Moves between states:
Vab: a>Tes, w>Nov, f>Kor
Lor: a>Muv, w>Rap, f>Fuf
Gos: a>Nid, w>Lor, f>Lek
Dok: a>Ruk, w>Nim, f>Rez
Sen: a>Rez, w>Buf, f>Vul
Gem: a>Mor, w>Dok, f>Dol
Mis: a>Bov, w>Kad, f>Rof
Pel: a>Vul, w>Vab, f>Zim
Ker: a>Tos, w>Par, f>Vip
Bot: a>Puz, w>Rel, f>Bov
Fer: a>Zad, w>Mon, f>Mor
Tid: a>Fuf, w>Bot, f>Tok
Zav: a>Kor, w>Nid, f>Gos
Ruk: a>Bon, w>Gem, f>Nim
Sog: a>Pem, w>Nuv, f>Bik
Lek: a>Lor, w>Fuf, f>Tid
Puz: a>Lek, w>Tid, f>Rel
Kos: a>Vip, w>Fer, f>Bon
Kuz: a>Niz, w>Tos, f>Ker
Tos: a>Sed, w>Tor, f>Par
Dol: a>Dok, w>Rez, f>Sen
Siv: a>Saz, w>Lag, f>Fub
Muv: a>Zav, w>Gos, f>Rap
Fuf: a>Rap, w>Puz, f>Bot
Bon: a>Fer, w>Mor, f>Gem
Mor: a>Mon, w>Ruk, f>Dok
Tok: a>Bot, w>Bov, f>Mis
Rap: a>Gos, w>Lek, f>Puz
Bov: a>Rel, w>Dak, f>Kad
Vul: a>Buf, w>Tes, f>Vab
Saz: a>Mis, w>Rof, f>Lag
Pab: a>Ker, w>Vip, f>Kos
Rel: a>Tid, w>Tok, f>Dak
Bep: a>Zim, w>Zav, f>Muv
Vip: a>Par, w>Zad, f>Fer
Kat: a>Fub, w>Sog, f>Vis
Zin: a>Siv, w>Fub, f>Kat
Sed: a>Bik, w>Kuz, f>Tor
Mon: a>Kos, w>Bon, f>Ruk
Zad: a>Pab, w>Kos, f>Mon
Zim: a>Vab, w>Kor, f>Zav
Tes: a>Doz, w>Pel, f>Nov
Dak: a>Tok, w>Mis, f>Saz
Rez: a>Nim, w>Dov, f>Buf
Par: a>Tor, w>Pab, f>Zad
Pem: a>Zin, w>Kat, f>Nuv
Niz: a>Vis, w>Sed, f>Tos
Tor: a>Kuz, w>Ker, f>Pab
Doz: a>Sen, w>Vul, f>Pel
Fub: a>Lag, w>Pem, f>Sog
Bik: a>Nuv, w>Niz, f>Kuz
Dov: a>Dol, w>Sen, f>Doz
Rof: a>Kad, w>Siv, f>Zin
Nov: a>Pel, w>Zim, f>Bep
Nid: a>Bep, w>Muv, f>Lor
Vis: a>Sog, w>Bik, f>Sed
Nuv: a>Kat, w>Vis, f>Niz
Buf: a>Dov, w>Doz, f>Tes
Kad: a>Dak, w>Saz, f>Siv
Lag: a>Rof, w>Zin, f>Pem
Nim: a>Gem, w>Dol, f>Dov
Kor: a>Nov, w>Bep, f>Nid

The rows follow the links: the fewer symbols apart two states are, the more alike their rows tend to be.

Each row is also shifted at random along 3 hidden directions that mean nothing.

Each row, then its state:
85,-54,27,-51,-8,16,3,-7,-39,-21,37,-11,40,-10,-8,-39,-45,13,34,23,14,-2,30,20,-2,-54,6,-35,36,-37,-2,-6,-30,-14,12,-53,13,47,17,37,32,85,28,-18,33,-39 -> Buf
64,32,6,55,2,-43,-8,21,60,40,-6,40,-50,6,31,29,40,19,-50,14,-16,9,-13,34,19,40,-19,63,-42,18,-8,21,73,15,-3,49,20,-23,-3,-42,-42,-96,-19,18,-2,49 -> Nuv
76,24,14,-2,-45,19,-20,-21,-11,-3,-5,32,-11,-2,22,-18,-9,37,16,71,26,31,47,32,47,-59,-46,-15,24,-41,-36,37,-20,-11,11,-1,-11,7,4,7,1,-39,-2,15,24,14 -> Gem
-55,-3,-25,23,-8,18,-18,-22,-64,-75,-60,8,55,27,-14,18,30,-16,14,-14,15,-15,-3,-1,-3,-4,12,-61,-9,-3,27,16,13,29,-12,61,5,-4,15,-62,-20,-42,-27,10,-54,-1 -> Lor
18,28,-34,15,10,-69,-2,-2,55,4,-11,-13,-2,-7,1,27,8,13,-20,-43,-66,-26,-81,-44,-36,64,4,21,-25,15,8,18,-61,32,-15,-2,9,-82,15,19,9,6,-9,-3,-29,3 -> Saz
-26,21,0,9,-63,12,3,-26,-25,-16,-11,10,-32,-17,29,-11,-8,39,13,64,14,38,48,31,20,-46,-37,-51,0,-59,-28,56,-9,-14,26,-2,-37,36,9,-9,32,-12,8,-6,26,3 -> Dok
-97,9,-15,23,1,-47,-17,8,67,45,31,-19,-57,-9,28,7,-12,25,-34,-4,-48,11,-33,32,-18,66,-7,35,-45,-26,-9,25,0,1,8,-33,2,-18,-1,4,19,23,20,-6,45,-10 -> Bik
-7,21,55,-3,9,58,8,-1,-20,37,14,18,-32,11,-11,-2,-11,-8,4,59,67,21,38,2,56,-56,-25,28,43,1,-64,-32,-17,-20,-33,32,1,21,-56,19,-1,-7,13,33,52,35 -> Bon
-7,-6,-10,8,-26,74,42,-20,-39,-56,-52,0,21,-11,-12,21,29,-15,26,4,59,24,25,-17,10,-36,0,-80,18,5,43,3,22,-23,10,59,-54,57,0,-37,41,-36,-16,-16,-31,7 -> Pel
-49,-10,-32,8,-7,21,-35,-42,-77,-59,-41,-9,81,49,-21,11,1,-7,21,-1,12,-23,-9,-8,7,-15,-4,-63,2,-8,4,5,-54,42,-35,49,18,-20,5,-40,-13,-12,-8,24,-43,-20 -> Gos
-7,52,-14,19,-34,24,-1,12,58,39,-2,13,-78,-32,25,-2,22,9,-24,30,4,44,18,18,3,-4,-43,31,-13,17,8,18,16,-44,34,7,-64,34,-15,12,18,-50,-12,-15,20,38 -> Pab
-65,-12,24,6,37,2,1,55,42,71,44,2,-70,-16,23,-20,-6,-21,-36,-14,-5,6,10,45,-2,31,13,75,-21,21,11,-33,84,-25,22,-23,5,29,-18,2,-23,14,9,-7,49,8 -> Sed
-13,-42,48,4,8,39,71,-28,-32,10,2,-16,-16,-34,-27,27,-10,0,17,18,46,35,23,6,23,-19,11,-50,28,-35,-26,-16,47,-16,-16,26,-16,67,-31,-12,42,32,41,4,45,8 -> Dov
68,-5,4,-3,-22,-2,76,-46,-15,-56,-42,-5,33,-24,-26,33,11,17,45,-2,3,12,-27,-60,0,-13,3,-89,28,-32,-6,6,-44,10,-11,19,-30,9,-1,1,61,-5,7,-15,-29,10 -> Nov
-121,-26,12,-30,27,18,45,10,-63,-57,-16,-11,30,-23,-41,-19,-7,-26,54,-34,8,-21,8,-53,-32,-21,46,-59,56,-4,14,-33,19,0,17,-38,5,34,20,5,4,67,-22,-18,1,-7 -> Bep
73,-59,13,-16,39,-52,12,-1,-2,-16,10,-4,60,4,-19,7,-14,-4,-1,-56,-40,-34,-30,-10,-28,44,49,-7,-14,0,21,-17,29,28,-14,-26,57,-34,40,-12,-14,39,9,-2,-26,-30 -> Tid
13,-18,-5,44,19,-25,47,-52,-34,-38,-70,-7,50,11,-35,82,46,-11,-14,-24,22,-2,-49,-12,16,56,21,-67,-29,-9,0,9,35,44,-66,99,14,-24,-16,-77,16,-60,9,36,-50,16 -> Lek
27,-9,-20,-24,-12,-6,-43,-27,-76,-72,-13,-4,90,41,-11,-16,-25,9,36,-2,-5,-36,-2,-22,-4,-43,0,-49,29,-22,-6,6,-81,37,-21,-7,33,-36,26,6,-13,25,-10,13,-41,-38 -> Muv
35,5,-44,14,9,-20,-19,60,50,-31,-33,32,4,-9,14,-20,46,-28,-21,-54,-19,-17,-15,-2,-34,39,11,31,-33,75,86,-2,88,-13,42,9,-3,-7,57,-41,-50,-72,-60,-24,-71,25 -> Mis
-17,44,2,5,-39,-3,17,15,73,27,15,6,-84,-41,30,-15,5,27,-6,30,-6,37,5,-1,-3,-7,-36,21,-7,-4,-3,26,0,-38,49,-38,-53,23,2,31,28,-12,-14,-27,36,35 -> Vip
-78,25,-17,43,-8,-44,-10,-28,53,48,6,-29,-55,8,31,37,-5,25,-57,9,-30,9,-43,24,8,59,-22,33,-53,-32,-36,46,-31,27,-33,21,-5,-38,-27,-11,22,-6,26,19,19,-3 -> Vis
-21,15,10,8,43,-3,-32,6,24,51,10,8,6,39,-13,29,5,-36,-36,-27,6,-34,-32,-13,18,26,10,86,-12,48,-33,-48,-16,28,-55,40,42,-57,-42,14,-49,-15,0,39,-8,16 -> Zin

Start here and follow the symbols in turn, left to right. Where do you end up?
Answers are names.
55,-11,-7,39,-2,-18,24,-51,-39,-40,-77,11,59,23,-29,69,44,-4,-9,-8,23,-10,-32,-17,21,27,10,-60,-25,1,3,16,34,46,-57,108,14,-28,-13,-77,-11,-74,-9,29,-60,20
a a f -> Lor
-55,-12,-11,-33,5,4,-33,-33,-85,-58,2,-24,86,29,-30,-17,-29,-2,46,-14,-12,-32,-11,-32,-19,-35,13,-58,43,-33,-11,-10,-104,40,-16,-20,30,-28,9,24,5,67,1,12,-28,-54
a f -> Muv
-6,9,14,10,-46,-2,26,-26,-22,-18,-7,9,-35,-23,22,-4,-3,47,23,59,-2,45,30,27,0,-20,-29,-57,2,-71,-14,52,9,-16,27,-15,-32,34,12,-14,43,-2,11,-7,32,11
a a a -> Mon
-23,14,17,13,51,-20,-3,3,28,51,3,10,-1,25,-24,33,17,-31,-29,-30,11,-28,-37,-31,15,46,21,66,-5,55,-22,-52,2,22,-58,32,42,-70,-37,6,-46,-13,-8,40,-4,11
w f w -> Sog
-77,31,2,-2,-49,50,-42,-29,-37,-7,10,-11,-22,19,20,-27,-26,32,18,72,20,26,61,30,24,-67,-43,-13,22,-47,-44,23,-72,-19,8,-11,-25,26,-13,16,15,16,15,5,41,-16
w f -> Dol
6,-5,11,10,13,-46,-4,14,60,60,44,-8,-52,-14,25,2,-21,16,-38,-7,-49,3,-24,30,-12,50,-4,65,-27,-14,-27,9,12,4,3,-37,19,-22,-5,23,7,31,27,2,45,-8
f f f -> Zad
-13,-31,-36,-20,24,6,-57,29,-9,-33,13,-13,62,31,0,-30,-3,-43,-5,-55,-16,-42,-8,11,-25,17,29,17,-25,48,62,-20,3,9,16,-21,28,-13,29,-10,-32,28,-13,-14,-55,-47
f a w a -> Tok
102,-34,32,-21,15,74,27,11,-44,-15,-5,23,23,-12,-28,-15,9,-39,17,12,80,18,68,19,31,-58,14,-25,33,29,29,-49,83,-36,7,38,-16,69,-16,-24,-6,-26,2,-6,2,10
w w -> Tes
51,-23,-21,-26,-37,51,-19,-47,-56,-37,4,-39,55,22,4,0,-33,4,24,35,22,8,27,0,13,-60,-17,-64,31,-31,-6,13,-107,-12,-12,-5,-33,27,-10,24,61,53,40,-3,-18,-55
w w f -> Zim
29,-50,-8,-6,25,-57,24,-26,-14,-23,-5,-28,54,-6,-18,28,-13,6,4,-45,-49,-32,-55,-17,-32,48,37,-40,-13,-33,6,4,-12,45,-37,-15,35,-46,29,-11,16,40,22,11,-22,-32
f a -> Tid
22,43,-12,37,-9,-26,-44,9,45,41,-11,21,-28,31,30,20,27,15,-51,16,-13,-6,-3,33,24,42,-29,64,-50,21,-19,28,13,23,-7,46,11,-43,-1,-32,-43,-84,-19,27,-14,26
w w a -> Sog
26,32,20,-31,-38,-51,14,-9,42,28,48,-12,-53,-44,33,-23,-54,71,22,33,-66,19,-5,-29,-18,-30,-24,24,28,-66,-55,28,-105,-10,30,-119,-15,-19,7,102,56,86,20,-14,69,-10
a f a -> Zad
34,13,-15,-11,16,-91,-14,4,47,24,31,-15,11,14,-1,4,-33,27,-4,-48,-85,-49,-76,-46,-29,44,9,49,-4,-9,-33,3,-101,42,-26,-71,42,-90,12,54,-9,57,5,-3,-3,-27
a f -> Lag
50,28,52,-15,2,27,27,-33,10,56,26,6,-20,3,-16,26,-31,31,1,51,42,23,7,-21,56,-44,-25,33,37,-22,-94,-27,-61,-2,-51,22,8,-11,-68,54,25,16,41,45,58,18
f f -> Nim
-126,-21,32,15,-11,39,65,-41,-39,-1,-1,-33,-33,-31,-15,28,-3,8,16,29,36,46,22,1,11,-1,7,-70,4,-50,-14,3,23,-11,-2,29,-34,74,-31,-16,67,28,39,-2,54,-3
f a -> Dov
-73,-12,-25,-9,-27,89,-6,-28,-57,-51,-24,-24,34,6,-7,3,9,-25,19,14,58,29,32,4,7,-38,-12,-71,18,7,39,4,-27,-12,11,36,-63,65,-13,-15,47,8,4,-15,-19,-28
a w a -> Buf
49,21,59,-11,1,4,42,2,24,61,24,8,-45,-20,-6,8,-14,31,6,35,10,22,9,-28,29,-32,-14,32,44,-19,-61,-24,-24,-27,-14,-17,3,6,-34,50,17,21,19,2,62,36
a w a -> Vip
